Below is a small trained network, with its code and all its weights. Each question gives an input and a target symbol and asks what happens when units are switched off, that is, made to give their printed mean instead of their output.

import numpy as np


def w(rows, s, z=0):
    codes = np.array(rows[::2]) - 128.0
    scale = np.full(codes.shape[1], s)
    scale[-1] = z or s
    return codes * scale


def norm(h):
    return h / np.sqrt((h * h).mean(-1, keepdims=True) + 1e-5)


def f(y):
    return np.maximum(y, 0)


def softmax(a):
    e = np.exp(a - a.max(-1, keepdims=True))
    return e / e.sum(-1, keepdims=True)


def log_softmax(a):
    a = a - a.max(-1, keepdims=True)
    return a - np.log(np.exp(a).sum(-1, keepdims=True))


def net(x, mask):
    ids = ['αβγελμπσ'.index(c) for c in x.split()]
    T = len(ids)
    res = E[ids] + P[:T]
    u = 0
    for l in range(2):
        q, k, v = (norm(res) @ M[l].T for M in (Q, K, V))
        z = softmax(np.where(np.tri(T) > 0, q @ k.T / 4**0.5, -1e9)) @ v
        res = res + np.where(mask[u], z, O[l][:, -1]) @ O[l][:, :-1]
        u += 1
        y = f(norm(res) @ A[l][:, :-1].T + A[l][:, -1])
        res = res + np.where(mask[u : u + 8], y, B[l][:, -1]) @ B[l][:, :-1]
        u += 8
    return log_softmax(norm(res)[-1] @ U[:, :-1].T + U[:, -1])


Q, K, V, O, A, B = {}, {}, {}, {}, {}, {}
E = w([
[192,72,246,179,162],'α',
[134,43,130,95,54],'β',
[101,137,41,160,127],'γ',
[163,168,159,182,128],'ε',
[148,126,169,166,127],'λ',
[78,118,164,162,207],'μ',
[94,130,218,80,144],'π',
[114,181,139,98,84],'σ',
],0.013)
P = w([
[126,34,117,215,53],'0',
[116,22,114,224,57],'1',
[119,247,122,79,144],'2',
[128,72,61,113,161],'3',
[60,45,82,195,44],'4',
[60,216,127,79,161],'5',
[122,60,45,88,189],'6',
[25,40,77,187,2],'7',
[28,201,136,89,175],'8',
],0.0048)
Q[0] = w([
[168,185,180,100,172],'L0H0',
[137,95,106,156,160],'L0H0',
[162,120,47,60,249],'L0H0',
[116,99,140,141,139],'L0H0',
],0.016)
K[0] = w([
[141,128,211,83,138],'L0H0',
[201,81,124,139,140],'L0H0',
[253,133,193,105,33],'L0H0',
[136,89,94,122,135],'L0H0',
],0.013)
V[0] = w([
[80,109,3,102,163],'L0H0',
[18,112,80,232,137],'L0H0',
[209,99,115,95,32],'L0H0',
[101,54,114,132,152],'L0H0',
],0.0039)
O[0] = w([
[212,168,191,146,2,3],'L0H0',
[61,126,93,163,33,223],'L0H0',
[211,144,69,59,146,74],'L0H0',
[146,126,145,191,106,145],'L0H0',
],0.0042,0.0022)
A[0] = w([
[104,8,2,128,135,89],'L0N0',
[171,116,145,232,124,28],'L0N1',
[207,55,215,119,136,2],'L0N2',
[163,14,17,128,86,248],'L0N3',
[95,162,183,85,51,152],'L0N4',
[86,92,100,64,100,148],'L0N5',
[150,22,65,52,168,35],'L0N6',
[103,8,173,141,155,53],'L0N7',
],0.0073,0.0013)
B[0] = w([
[190,149,238,164,81,202],'L0N0',
[183,173,94,77,208,254],'L0N1',
[126,147,55,109,2,184],'L0N2',
[235,149,185,40,136,221],'L0N3',
[182,186,81,164,181,219],'L0N4',
[50,120,63,146,161,194],'L0N5',
[96,95,108,153,7,169],'L0N6',
[158,108,191,50,96,245],'L0N7',
],0.009,0.0041)
Q[1] = w([
[108,90,197,241,76],'L1H0',
[44,228,199,29,103],'L1H0',
[138,2,61,195,146],'L1H0',
[92,103,17,123,67],'L1H0',
],0.0089)
K[1] = w([
[150,124,225,167,80],'L1H0',
[1,119,92,100,98],'L1H0',
[194,156,155,84,148],'L1H0',
[103,149,147,98,184],'L1H0',
],0.013)
V[1] = w([
[85,58,39,160,102],'L1H0',
[70,134,254,118,168],'L1H0',
[241,15,96,202,201],'L1H0',
[79,142,33,130,117],'L1H0',
],0.005)
O[1] = w([
[164,204,32,96,110,4],'L1H0',
[255,65,172,172,168,169],'L1H0',
[54,67,2,214,134,77],'L1H0',
[128,201,96,12,60,55],'L1H0',
],0.0042,0.0034)
A[1] = w([
[17,24,175,255,75,79],'L1N0',
[186,61,24,112,213,2],'L1N1',
[3,24,122,44,185,183],'L1N2',
[124,63,214,128,47,84],'L1N3',
[116,113,8,70,122,95],'L1N4',
[184,137,146,141,8,104],'L1N5',
[109,184,181,157,154,106],'L1N6',
[162,24,128,41,126,137],'L1N7',
],0.0084,0.0022)
B[1] = w([
[30,68,230,151,85,161],'L1N0',
[219,35,72,79,142,186],'L1N1',
[226,216,99,170,101,172],'L1N2',
[148,159,36,187,104,254],'L1N3',
[119,35,112,193,61,145],'L1N4',
[112,125,144,178,231,231],'L1N5',
[85,65,100,92,104,204],'L1N6',
[2,139,138,53,159,218],'L1N7',
],0.011,0.0055)
U = w([
[50,81,91,105,202,49],'α',
[198,89,178,86,40,158],'β',
[190,183,129,248,154,147],'γ',
[220,64,46,107,170,167],'ε',
[207,151,232,79,207,5],'λ',
[68,73,185,191,106,170],'μ',
[125,239,93,74,109,187],'π',
[127,127,29,161,55,148],'σ',
],0.011,0.0023)

Each question gives the input, a string of symbols that net reads in full, and the target symbol t.
The units are the heads (4 rows each of Q, K, V and O) and the neurons (one row each of A and B). Each row of codes is followed by its name. A weight is (code - 128) times the scale printed after its matrix; where a second scale follows, it is the last column's (O, A, B and U).
mask holds one flag per unit, layer by layer, with each layer's heads first. A switched-off unit (its flag False) gives its mean, the last column of its rows in O or B, instead of its output. The means were averaged over made-up inputs and are rounded, as every weight is.
A unit's drop is (log p(t) with every unit on - log p(t) with that unit switched off) / (log p(t) with every unit on - log p(t) with every unit switched off).
The circuit of an input: a set's keep is (log p(t) with only the set's units on - log p(t) with every unit switched off) / (log p(t) with every unit on - log p(t) with every unit switched off). Starting from the 12 units with the biggest drops (on a tie, the unit counted first), units are removed one at a time, each time the one whose removal leaves the highest keep (on an exact tie, the one counted first), for as long as the keep stays at least 0.8.
circuit, biggest first: the units of the circuit, biggest drop first
most important unit: the unit with the biggest drop
top k neurons: the k neurons with the biggest drops, biggest first
top k neurons in layer l: the k neurons of layer l with the biggest drops, biggest first
input γ π ε, target λ: circuit, biggest first => (L1N3)
input μ π α σ α, target μ: circuit, biggest first => (L0H0, L1N0)
input β ε λ, target μ: top 2 neurons in layer 0 => (L0N1, L0N7)
input σ μ π γ β ε λ λ γ, target μ: circuit, biggest first => (L0N1, L0N0, L1N3)
input π π ε μ μ σ β ε, target μ: circuit, biggest first => (L0H0, L1N0)
input ε μ γ ε μ π σ β, target μ: circuit, biggest first => (L1N5, L0N0)
input β ε ε, target α: top 2 neurons in layer 1 => (L1N6, L1N3)
input β γ λ γ β, target γ: top 3 neurons in layer 0 => (L0N0, L0N3, L0N4)
input σ β π ε ε β, target α: top 4 neurons => (L1N7, L0N5, L1N5, L0N3)
input ε σ σ ε ε β λ, target λ: top 3 neurons in layer 0 => (L0N7, L0N0, L0N3)
input σ γ ε σ, target σ: circuit, biggest first => (L1N4, L1H0)
input π μ γ ε π β, target λ: circuit, biggest first => (L1N5, L0N0)
input ε γ γ, target α: top 2 neurons => (L0N0, L0N1)
input ε ε ε π ε ε π, target π: top 2 neurons => (L1N2, L1N7)
input α σ μ γ π, target γ: circuit, biggest first => (L0H0, L0N4, L1N3)
input γ β ε α σ ε, target π: top 4 neurons => (L1N5, L0N5, L0N0, L1N7)
input σ β α ε β, target β: top 4 neurons in layer 0 => (L0N3, L0N0, L0N6, L0N7)
input σ γ σ α ε μ, target γ: circuit, biggest first => (L1N2)
input π σ γ β ε α, target α: top 3 neurons in layer 0 => (L0N4, L0N2, L0N7)
input β ε β, target α: top 2 neurons => (L0N5, L1N7)
input σ μ β μ π, target μ: top neuron in layer 1 => (L1N0)
input π ε μ λ π, target μ: top 2 neurons => (L0N1, L1N3)
input β σ λ ε μ π γ π, target γ: top 4 neurons => (L0N4, L1N3, L1N7, L0N0)
input σ π π β β, target β: top 4 neurons in layer 0 => (L0N3, L0N0, L0N6, L0N1)
input π μ ε ε μ π σ α μ, target π: top 3 neurons => (L1N2, L0N6, L0N5)
input ε σ λ, target π: circuit, biggest first => (L1H0, L0N0)
input ε π ε α π μ λ, target λ: most important unit => L0N7
input π α σ ε γ ε σ α, target γ: top 2 neurons in layer 0 => (L0N1, L0N2)
